Here is a tiny trained network, its code and every weight. The questions are about switching its units off for an input and a target symbol, where a switched-off unit gives its printed mean instead of its output.

import numpy as np


def w(rows, s, z=0):
    codes = np.array(rows[::2]) - 128.0
    scale = np.full(codes.shape[1], s)
    scale[-1] = z or s
    return codes * scale


def norm(h):
    return h / np.sqrt((h * h).mean(-1, keepdims=True) + 1e-5)


def f(y):
    return y / 2 * (1 + np.tanh(0.7978845608 * (y + 0.044715 * y**3)))


def softmax(a):
    e = np.exp(a - a.max(-1, keepdims=True))
    return e / e.sum(-1, keepdims=True)


def log_softmax(a):
    a = a - a.max(-1, keepdims=True)
    return a - np.log(np.exp(a).sum(-1, keepdims=True))


def net(x, mask):
    ids = ['βεθμξπφ'.index(c) for c in x.split()]
    T = len(ids)
    res = E[ids] + P[:T]
    r = norm(res)
    for j in range(2):
        rows = slice(3 * j, 3 * j + 3)
        q, k, v = (r @ M[0][rows].T for M in (Q, K, V))
        z = softmax(np.where(np.tri(T) > 0, q @ k.T / 3**0.5, -1e9)) @ v
        o = O[0][rows]
        res = res + np.where(mask[j], z, o[:, -1]) @ o[:, :-1]
    y = f(norm(res) @ A[0][:, :-1].T + A[0][:, -1])
    res = res + np.where(mask[2:10], y, B[0][:, -1]) @ B[0][:, :-1]
    return log_softmax(norm(res)[-1] @ U[:, :-1].T + U[:, -1])


Q, K, V, O, A, B = {}, {}, {}, {}, {}, {}
E = w([
[103,159,169,131,190,226],'β',
[95,165,128,82,82,112],'ε',
[66,59,249,116,37,175],'θ',
[122,29,106,122,128,44],'μ',
[94,132,213,109,165,121],'ξ',
[85,193,139,119,204,101],'π',
[47,140,64,47,160,170],'φ',
],0.012)
P = w([
[99,111,135,254,108,74],'0',
[88,178,72,240,106,112],'1',
[90,83,153,187,110,111],'2',
[84,124,100,148,119,122],'3',
[111,91,149,133,105,118],'4',
[118,120,127,112,112,109],'5',
[126,116,127,102,122,114],'6',
[165,105,139,85,136,126],'7',
[105,142,142,100,105,70],'8',
],0.0069)
Q[0] = w([
[73,202,50,105,161,105],'head 1',
[2,54,121,39,136,117],'head 1',
[177,187,183,172,79,142],'head 1',
[196,77,52,186,164,153],'head 2',
[102,52,184,131,113,110],'head 2',
[94,147,80,41,96,56],'head 2',
],0.0093)
K[0] = w([
[201,128,236,109,117,131],'head 1',
[102,194,143,51,184,160],'head 1',
[197,69,107,174,141,89],'head 1',
[81,175,193,177,83,107],'head 2',
[76,165,80,88,138,143],'head 2',
[255,96,179,106,120,175],'head 2',
],0.0084)
V[0] = w([
[137,103,129,126,90,51],'head 1',
[109,130,182,136,88,187],'head 1',
[61,141,136,112,102,103],'head 1',
[129,216,158,122,153,145],'head 2',
[106,144,201,133,87,145],'head 2',
[89,108,179,177,234,8],'head 2',
],0.011)
O[0] = w([
[40,54,115,95,136,172,75],'head 1',
[174,147,215,148,203,147,160],'head 1',
[97,134,162,154,121,111,255],'head 1',
[143,143,100,125,40,139,127],'head 2',
[110,117,245,157,80,104,150],'head 2',
[193,81,117,78,117,121,209],'head 2',
],0.012,0.0071)
A[0] = w([
[183,138,61,177,93,51,129],'neuron 1',
[41,40,77,144,188,192,145],'neuron 2',
[84,131,139,224,189,62,39],'neuron 3',
[92,162,86,129,139,142,173],'neuron 4',
[164,129,13,115,102,150,101],'neuron 5',
[163,196,123,5,233,253,171],'neuron 6',
[182,132,226,12,149,140,119],'neuron 7',
[159,60,49,64,45,190,4],'neuron 8',
],0.0071,0.003)
B[0] = w([
[151,184,117,153,107,110,146],'neuron 1',
[180,30,175,255,83,215,147],'neuron 2',
[74,141,144,7,185,137,161],'neuron 3',
[177,49,53,117,185,95,141],'neuron 4',
[148,112,249,31,100,216,131],'neuron 5',
[171,154,78,179,168,54,200],'neuron 6',
[102,147,144,130,246,108,253],'neuron 7',
[41,245,89,88,188,234,133],'neuron 8',
],0.0071,0.0049)
U = w([
[156,39,68,150,135,191,235],'β',
[206,155,101,40,53,145,90],'ε',
[83,107,171,198,94,155,183],'θ',
[224,51,139,119,112,53,60],'μ',
[110,156,169,84,146,137,6],'ξ',
[91,204,41,177,96,103,189],'π',
[255,240,135,246,80,169,77],'φ',
],0.0081,0.002)

Each question gives the input, a string of symbols that net reads in full, and the target symbol t.
The units are the heads (3 rows each of Q, K, V and O) and the neurons (one row each of A and B). Each row of codes is followed by its name. A weight is (code - 128) times the scale printed after its matrix; where a second scale follows, it is the last column's (O, A, B and U).
mask holds one flag per unit, heads first, then neurons. A switched-off unit (its flag False) gives its mean, the last column of its rows in O or B, instead of its output. The means were averaged over made-up inputs and are rounded, as every weight is.
A unit's drop is (log p(t) with every unit on - log p(t) with that unit switched off) / (log p(t) with every unit on - log p(t) with every unit switched off).
unit that matters most: the unit with the biggest drop
k most important neurons: the k neurons with the biggest drops, biggest first
heads that matter: for each layer, one digit per head in row order, 1 if its drop is at least 0.15 and else 0, layers parted by /
drop when u is switched off: that unit's drop, to one decimal
input ξ μ β, target β: heads that matter : 11
input ξ π μ, target ε: heads that matter : 11
input ε π θ, target ε: most important neuron : (neuron 8)
input ε β μ, target φ: heads that matter : 10
input ε β π β φ, target φ: heads that matter : 10
input θ β φ φ φ φ ε, target π: heads that matter : 01
input φ φ π, target π: heads that matter : 11
input μ μ ε, target β: heads that matter : 11
input ξ φ ξ ε φ ξ π μ φ, target μ: heads that matter : 01
input φ φ φ π ε π π, target ε: heads that matter : 11
input π ε φ, target β: heads that matter : 00
input ξ β π θ ε φ, target θ: heads that matter : 01
input ε ξ ε β θ ε φ ε, target θ: heads that matter : 01
input φ μ φ, target β: heads that matter : 01
input φ φ μ, target π: unit that matters most : head 1
input ε μ φ, target μ: 2 most important neurons : (neuron 6; neuron 8)
input φ π π π φ, target ε: 2 most important neurons : (neuron 5; neuron 7)
input θ ε π π ξ, target ε: drop when neuron 8 is switched off : 0.2
input φ π π, target ε: drop when head 1 is switched off : 0.6
input ε φ θ φ ξ, target π: drop when neuron 4 is switched off : 0.0
input μ π μ β φ μ μ β φ, target φ: unit that matters most : head 1
